Below is a small trained network, with its code and all its weights. Each question gives an input and a target symbol and asks what happens when units are switched off, that is, made to give their printed mean instead of their output.

import numpy as np


def w(rows, s, z=0):
    codes = np.array(rows[::2]) - 128.0
    scale = np.full(codes.shape[1], s)
    scale[-1] = z or s
    return codes * scale


def norm(h):
    return h / np.sqrt((h * h).mean(-1, keepdims=True) + 1e-5)


def f(y):
    return np.maximum(y, 0)


def softmax(a):
    e = np.exp(a - a.max(-1, keepdims=True))
    return e / e.sum(-1, keepdims=True)


def log_softmax(a):
    a = a - a.max(-1, keepdims=True)
    return a - np.log(np.exp(a).sum(-1, keepdims=True))


def net(x, mask):
    ids = ['βγημξπτ'.index(c) for c in x.split()]
    T = len(ids)
    res = E[ids] + P[:T]
    u = 0
    for l in range(3):
        q, k, v = (norm(res) @ M[l].T for M in (Q, K, V))
        z = softmax(np.where(np.tri(T) > 0, q @ k.T / 2**0.5, -1e9)) @ v
        res = res + np.where(mask[u], z, O[l][:, -1]) @ O[l][:, :-1]
        u += 1
        y = f(norm(res) @ A[l][:, :-1].T + A[l][:, -1])
        res = res + np.where(mask[u : u + 12], y, B[l][:, -1]) @ B[l][:, :-1]
        u += 12
    return log_softmax(norm(res)[-1] @ U[:, :-1].T + U[:, -1])


Q, K, V, O, A, B = {}, {}, {}, {}, {}, {}
E = w([
[169,136,219,170,123,136,240,94],'β',
[120,222,111,123,153,112,163,86],'γ',
[108,177,76,220,134,7,159,118],'η',
[74,181,171,156,210,203,184,105],'μ',
[175,176,75,190,118,123,100,53],'ξ',
[120,194,54,105,163,94,129,107],'π',
[151,81,175,101,202,32,173,169],'τ',
],0.019)
P = w([
[4,171,89,118,164,134,154,134],'0',
[172,169,167,101,110,153,93,149],'1',
[68,193,167,178,143,108,163,116],'2',
[104,65,153,80,136,143,214,79],'3',
[171,141,135,131,111,160,48,81],'4',
[107,176,174,193,122,84,178,98],'5',
[120,40,119,107,136,159,199,121],'6',
],0.016)
Q[0] = w([
[116,211,168,254,217,15,132,187],'L0H0',
[181,50,175,93,95,133,46,134],'L0H0',
],0.0058)
K[0] = w([
[42,112,112,111,117,122,154,200],'L0H0',
[166,145,254,73,185,73,123,109],'L0H0',
],0.0074)
V[0] = w([
[225,164,203,194,115,163,174,1],'L0H0',
[65,135,223,50,40,106,117,123],'L0H0',
],0.0061)
O[0] = w([
[82,226,235,72,20,76,89,131,28],'L0H0',
[230,73,2,196,47,45,84,176,6],'L0H0',
],0.0082,0.0021)
A[0] = w([
[86,111,85,119,125,153,148,121,214],'L0N0',
[80,165,101,153,147,109,150,112,98],'L0N1',
[104,80,172,144,138,129,146,139,92],'L0N2',
[96,156,136,99,112,108,124,106,171],'L0N3',
[197,94,92,142,166,90,114,149,3],'L0N4',
[122,87,101,149,86,169,131,140,59],'L0N5',
[110,76,33,147,113,124,133,154,123],'L0N6',
[119,135,136,87,134,194,64,97,166],'L0N7',
[106,164,124,134,144,98,78,143,128],'L0N8',
[112,126,164,49,176,176,149,107,95],'L0N9',
[178,114,151,74,122,186,122,253,145],'L0N10',
[147,116,194,149,162,193,107,93,12],'L0N11',
],0.011,0.0027)
B[0] = w([
[183,126,141,103,113,127,182,60,196],'L0N0',
[93,100,140,141,206,178,121,117,255],'L0N1',
[132,158,75,184,150,92,144,100,169],'L0N2',
[153,88,118,113,105,155,138,170,192],'L0N3',
[106,89,140,117,130,192,51,89,156],'L0N4',
[74,119,137,110,81,116,94,162,128],'L0N5',
[251,109,110,107,69,108,112,219,157],'L0N6',
[121,145,255,111,99,172,106,99,163],'L0N7',
[99,165,111,67,153,108,130,175,171],'L0N8',
[186,129,86,60,99,91,163,134,226],'L0N9',
[133,201,144,95,135,153,161,111,144],'L0N10',
[206,173,70,127,44,78,114,184,157],'L0N11',
],0.0096,0.0076)
Q[1] = w([
[55,86,238,198,130,185,74,147],'L1H0',
[213,55,55,39,1,164,159,91],'L1H0',
],0.0083)
K[1] = w([
[109,213,131,57,135,236,142,121],'L1H0',
[189,142,220,186,110,74,111,2],'L1H0',
],0.0077)
V[1] = w([
[37,190,59,70,116,77,90,120],'L1H0',
[105,74,254,72,236,56,115,216],'L1H0',
],0.0055)
O[1] = w([
[249,115,92,100,166,116,103,93,165],'L1H0',
[102,121,181,81,136,116,155,187,250],'L1H0',
],0.016,0.0021)
A[1] = w([
[130,141,123,153,112,147,188,173,163],'L1N0',
[161,115,206,179,130,110,123,178,107],'L1N1',
[153,157,86,143,177,44,78,200,168],'L1N2',
[120,72,98,85,146,86,62,96,136],'L1N3',
[100,157,85,118,171,93,122,88,167],'L1N4',
[172,153,95,196,92,173,78,89,4],'L1N5',
[177,146,163,162,137,137,150,144,134],'L1N6',
[140,245,149,107,97,97,107,184,125],'L1N7',
[82,87,160,209,155,109,98,145,44],'L1N8',
[222,130,72,107,105,79,136,144,95],'L1N9',
[112,192,114,150,121,138,149,94,128],'L1N10',
[179,111,146,88,65,179,99,39,142],'L1N11',
],0.011,0.0032)
B[1] = w([
[88,70,132,102,152,104,50,109,203],'L1N0',
[108,170,127,128,128,233,147,79,174],'L1N1',
[130,153,81,111,68,191,98,131,212],'L1N2',
[127,175,135,161,49,183,126,82,162],'L1N3',
[157,122,180,166,76,125,124,58,254],'L1N4',
[83,156,141,124,157,84,215,246,147],'L1N5',
[100,155,122,123,95,119,87,135,188],'L1N6',
[210,160,30,169,142,140,159,161,219],'L1N7',
[111,233,176,108,136,118,134,92,149],'L1N8',
[99,203,125,198,126,181,134,188,195],'L1N9',
[132,109,111,62,136,130,108,129,210],'L1N10',
[115,113,169,93,135,192,79,83,204],'L1N11',
],0.011,0.0063)
Q[2] = w([
[119,16,140,41,1,129,150,193],'L2H0',
[143,114,74,55,86,176,166,83],'L2H0',
],0.0085)
K[2] = w([
[220,186,218,112,24,31,153,124],'L2H0',
[84,140,153,255,63,64,150,152],'L2H0',
],0.0097)
V[2] = w([
[105,94,232,189,80,235,229,186],'L2H0',
[210,152,244,105,189,248,254,144],'L2H0',
],0.0052)
O[2] = w([
[82,81,16,89,35,208,226,85,116],'L2H0',
[123,130,42,155,89,46,1,80,254],'L2H0',
],0.0097,0.0067)
A[2] = w([
[105,101,151,92,88,202,115,134,115],'L2N0',
[147,134,115,105,132,89,177,87,141],'L2N1',
[139,173,130,103,136,150,85,250,5],'L2N2',
[148,89,174,85,135,164,162,144,1],'L2N3',
[139,59,130,193,150,82,103,106,78],'L2N4',
[101,89,114,194,141,107,119,96,80],'L2N5',
[128,170,148,125,148,148,113,114,214],'L2N6',
[107,99,75,146,85,96,109,114,102],'L2N7',
[126,161,147,149,159,121,87,103,76],'L2N8',
[113,115,117,98,178,134,75,101,174],'L2N9',
[130,42,110,69,154,62,134,196,90],'L2N10',
[122,113,164,123,155,121,135,100,151],'L2N11',
],0.017,0.0045)
B[2] = w([
[204,88,181,160,105,106,76,114,170],'L2N0',
[107,125,132,134,157,122,135,233,231],'L2N1',
[159,159,9,185,121,149,190,81,170],'L2N2',
[154,108,169,163,165,192,102,199,147],'L2N3',
[183,158,148,169,139,209,123,182,166],'L2N4',
[123,81,127,121,176,213,149,195,167],'L2N5',
[102,135,85,134,113,130,137,100,255],'L2N6',
[192,58,137,150,133,105,184,128,165],'L2N7',
[138,64,152,38,97,109,126,151,223],'L2N8',
[123,122,174,171,78,132,145,133,236],'L2N9',
[113,189,113,35,135,82,60,150,187],'L2N10',
[129,151,102,200,144,107,90,83,178],'L2N11',
],0.014,0.0099)
U = w([
[149,203,62,141,109,159,167,119,161],'β',
[133,151,191,114,35,182,52,104,146],'γ',
[151,170,179,144,188,74,161,72,85],'η',
[145,46,128,106,76,107,182,137,67],'μ',
[95,174,147,48,117,107,112,198,253],'ξ',
[155,127,183,131,173,233,144,186,92],'π',
[2,134,144,120,101,192,148,121,146],'τ',
],0.0087,0.0019)

Each question gives the input, a string of symbols that net reads in full, and the target symbol t.
The units are the heads (2 rows each of Q, K, V and O) and the neurons (one row each of A and B). Each row of codes is followed by its name. A weight is (code - 128) times the scale printed after its matrix; where a second scale follows, it is the last column's (O, A, B and U).
mask holds one flag per unit, layer by layer, with each layer's heads first. A switched-off unit (its flag False) gives its mean, the last column of its rows in O or B, instead of its output. The means were averaged over made-up inputs and are rounded, as every weight is.
A unit's drop is (log p(t) with every unit on - log p(t) with that unit switched off) / (log p(t) with every unit on - log p(t) with every unit switched off).
The circuit of an input: a set's keep is (log p(t) with only the set's units on - log p(t) with every unit switched off) / (log p(t) with every unit on - log p(t) with every unit switched off). Starting from the 12 units with the biggest drops (on a tie, the unit counted first), units are removed one at a time, each time the one whose removal leaves the highest keep (on an exact tie, the one counted first), for as long as the keep stays at least 0.8.
circuit, biggest first: the units of the circuit, biggest drop first
top k neurons: the k neurons with the biggest drops, biggest first
top k neurons in layer l: the k neurons of layer l with the biggest drops, biggest first
input μ π π τ, target ξ: circuit, biggest first : L2N10
input π η τ π τ β, target π: circuit, biggest first : L0H0; L1N0; L2N5; L0N0
input π τ β π μ, target β: circuit, biggest first : L0N11; L2N2
input π γ γ τ β τ, target π: circuit, biggest first : L0H0; L2N4
input τ π β β β ξ π, target γ: circuit, biggest first : L0H0; L2N0
input γ τ β π β μ, target γ: circuit, biggest first : L1N6; L2N8; L1N7; L1H0
input γ β μ μ, target μ: top 3 neurons : L0N9; L1N1; L0N2
input π η η π π β γ, target μ: top 3 neurons : L0N1; L0N11; L0N9
input η π τ π π η, target η: top 4 neurons : L0N1; L1N8; L0N9; L0N6
input η π τ π μ ξ π, target γ: circuit, biggest first : L0H0; L2N0; L1N7
input π η π π π τ μ, target ξ: top 3 neurons : L0N9; L0N11; L2N10
input τ π π π τ β, target τ: top 2 neurons in layer 0 : L0N6; L0N9
input η π π, target η: top 2 neurons : L0N1; L2N11
input τ β π η τ β ξ, target γ: circuit, biggest first : L0H0
input ξ τ β π π π π, target μ: top 4 neurons : L0N10; L2N7; L0N7; L0N11
input β π ξ μ, target γ: top 2 neurons : L1N11; L2N0
input τ β τ π, target ξ: top 3 neurons in layer 0 : L0N11; L0N10; L0N1
input β τ π τ π β, target β: top 2 neurons in layer 0 : L0N3; L0N9
input β π τ γ π τ, target β: top 2 neurons in layer 1 : L1N2; L1N9
input γ π η, target γ: top 2 neurons in layer 0 : L0N1; L0N9
input π π π τ τ β, target π: top 2 neurons : L2N5; L1N0
input π η π ξ β, target β: top 2 neurons in layer 0 : L0N11; L0N1
input τ π ξ, target τ: top 3 neurons : L1N8; L0N6; L0N9
input π π η, target π: top neuron in layer 2 : L2N5
